[[121 142 129 142]
 [123 133 127 133]
 [141 144 141 144]
 [122 154 134 154]
 [121 142 129 142]]
->
[[121 142]
 [123 133]]

[[141 128]
 [122 116]
 [152 132]
 [117 127]]
->
[[141 128]
 [122 116]]

[[137 124 151]
 [133 127 119]
 [120 128 134]]
->
[[137 124]
 [133 127]]

[[130 133]
 [133 124]
 [120 110]
 [137 156]]
->
[[130 133]
 [133 124]]

[[124 153 131]
 [124 151 133]
 [123 151 130]
 [142 145 135]
 [135 145 136]]
->
[[124 153]
 [124 151]]

[[134 133 149 128 141]
 [135 118 116 115 121]
 [129 111 104 121 117]]
->
[[134 133]
 [135 118]]

[[115 153]
 [128 128]
 [133 149]
 [133 138]]
->
[[115 153]
 [128 128]]
---
[[129 116 111]
 [129 118 110]
 [128 120 113]
 [130 114 107]
 [129 118 108]
 [128 120 112]
 [131 118 106]]
->
[[131 118 106]
 [128 120 112]
 [129 118 108]
 [130 114 107]
 [128 120 113]
 [129 118 110]
 [129 116 111]]

[[157 145 100 126 100 143 144 123 152 122 146 141 125]
 [157 140 102 118 146 101 104 138 157 116 129 108 113]]
->
[[157 140 102 118 146 101 104 138 157 116 129 108 113]
 [157 145 100 126 100 143 144 123 152 122 146 141 125]]

[[125 140 123]
 [131 131 140]
 [129 125 124]
 [123 128 130]
 [129 121 115]
 [126 128 128]
 [130 129 110]
 [127 131 127]
 [119 127 135]
 [127 124 116]
 [142 134 156]
 [128 128 128]]
->
[[128 128 128]
 [142 134 156]
 [127 124 116]
 [119 127 135]
 [127 131 127]
 [130 129 110]
 [126 128 128]
 [129 121 115]
 [123 128 130]
 [129 125 124]
 [131 131 140]
 [125 140 123]]

[[137 132 124 136 129 129 122 130 118 136 130 127 131]
 [100 150 146 121 153 141 116 114 111 144 109 144 124]
 [128 128 128 128 128 128 128 128 128 128 128 128 128]
 [118 126 134 124 131 132 134 127 138 126 125 130 126]
 [138 129 127 122 127 120 135 122 131 128 131 131 129]]
->
[[138 129 127 122 127 120 135 122 131 128 131 131 129]
 [118 126 134 124 131 132 134 127 138 126 125 130 126]
 [128 128 128 128 128 128 128 128 128 128 128 128 128]
 [100 150 146 121 153 141 116 114 111 144 109 144 124]
 [137 132 124 136 129 129 122 130 118 136 130 127 131]]

[[125 145]
 [126 138]
 [127 132]
 [126 138]
 [125 149]
 [125 145]
 [126 143]
 [125 147]
 [127 137]
 [125 145]]
->
[[125 145]
 [127 137]
 [125 147]
 [126 143]
 [125 145]
 [125 149]
 [126 138]
 [127 132]
 [126 138]
 [125 145]]

[[110 144 144 146]
 [128 104 119 126]
 [110 108 131 143]
 [113 128 136 143]
 [144 154 128 113]
 [147 138 121 111]]
->
[[147 138 121 111]
 [144 154 128 113]
 [113 128 136 143]
 [110 108 131 143]
 [128 104 119 126]
 [110 144 144 146]]
---
[[114 104 137 113 112 146 136 122]
 [147 124 139 150 114 148 136 146]
 [111 115 126 109 145 129 137 118]
 [141 147 116 148 114 139 103 150]
 [142 132 130 142 143 132 142 139]]
->
[[104 137 113 112 146 136 122 114]
 [124 139 150 114 148 136 146 147]
 [115 126 109 145 129 137 118 111]
 [147 116 148 114 139 103 150 141]
 [132 130 142 143 132 142 139 142]]

[[122 129 126 113 132 138 127 119 130 129]
 [132 135 131 133 126 122 125 122 141 121]
 [126 123 103 117 125 122 129 140 120 133]]
->
[[129 126 113 132 138 127 119 130 129 122]
 [135 131 133 126 122 125 122 141 121 132]
 [123 103 117 125 122 129 140 120 133 126]]

[[145 151 121 128 118 116 129 128 112 134 141 124 128 128]
 [128 147 116 146 147 129 140 128 128 135 128 112 132 119]]
->
[[151 121 128 118 116 129 128 112 134 141 124 128 128 145]
 [147 116 146 147 129 140 128 128 135 128 112 132 119 128]]

[[137 119]
 [155 144]
 [154 134]]
->
[[119 137]
 [144 155]
 [134 154]]

[[130 143 136 150 140 146]
 [100 137 135 130 133 141]
 [136 154 130 131 143 148]
 [137 102 130 141 129 138]]
->
[[143 136 150 140 146 130]
 [137 135 130 133 141 100]
 [154 130 131 143 148 136]
 [102 130 141 129 138 137]]

[[127 132 128 132 126 130]
 [121 135 125 132 126 132]
 [131 133 127 136 127 126]
 [129 129 129 131 127 128]
 [130 127 133 126 129 132]
 [130 123 131 121 133 129]
 [129 131 131 132 127 131]
 [127 112 121  99 143 122]
 [126 130 127 129 128 129]]
->
[[132 128 132 126 130 127]
 [135 125 132 126 132 121]
 [133 127 136 127 126 131]
 [129 129 131 127 128 129]
 [127 133 126 129 132 130]
 [123 131 121 133 129 130]
 [131 131 132 127 131 129]
 [112 121  99 143 122 127]
 [130 127 129 128 129 126]]

[[121 124 153 109 127]
 [127 115 124 132 129]
 [134 121 134 147 113]
 [126 125 134 116 147]
 [125 113 116 135 123]
 [139 133 131 136 118]
 [119 135 144 147 105]
 [118 120 152 141 132]
 [122 135 120 126 120]]
->
[[124 153 109 127 121]
 [115 124 132 129 127]
 [121 134 147 113 134]
 [125 134 116 147 126]
 [113 116 135 123 125]
 [133 131 136 118 139]
 [135 144 147 105 119]
 [120 152 141 132 118]
 [135 120 126 120 122]]

[[124 115 117 118 123 123 122 127 131 131 154 139]
 [126 111 114 118 121 122 121 125 132 130 153 136]
 [125 113 115 118 122 122 122 126 132 131 154 138]]
->
[[115 117 118 123 123 122 127 131 131 154 139 124]
 [111 114 118 121 122 121 125 132 130 153 136 126]
 [113 115 118 122 122 122 126 132 131 154 138 125]]

[[125 132 141 138 122 121]
 [117 131 134 117 140 136]
 [126 128 127 129 132 131]
 [141 128 127 120 120 124]
 [154 139 107 156 103 115]]
->
[[132 141 138 122 121 125]
 [131 134 117 140 136 117]
 [128 127 129 132 131 126]
 [128 127 120 120 124 141]
 [139 107 156 103 115 154]]
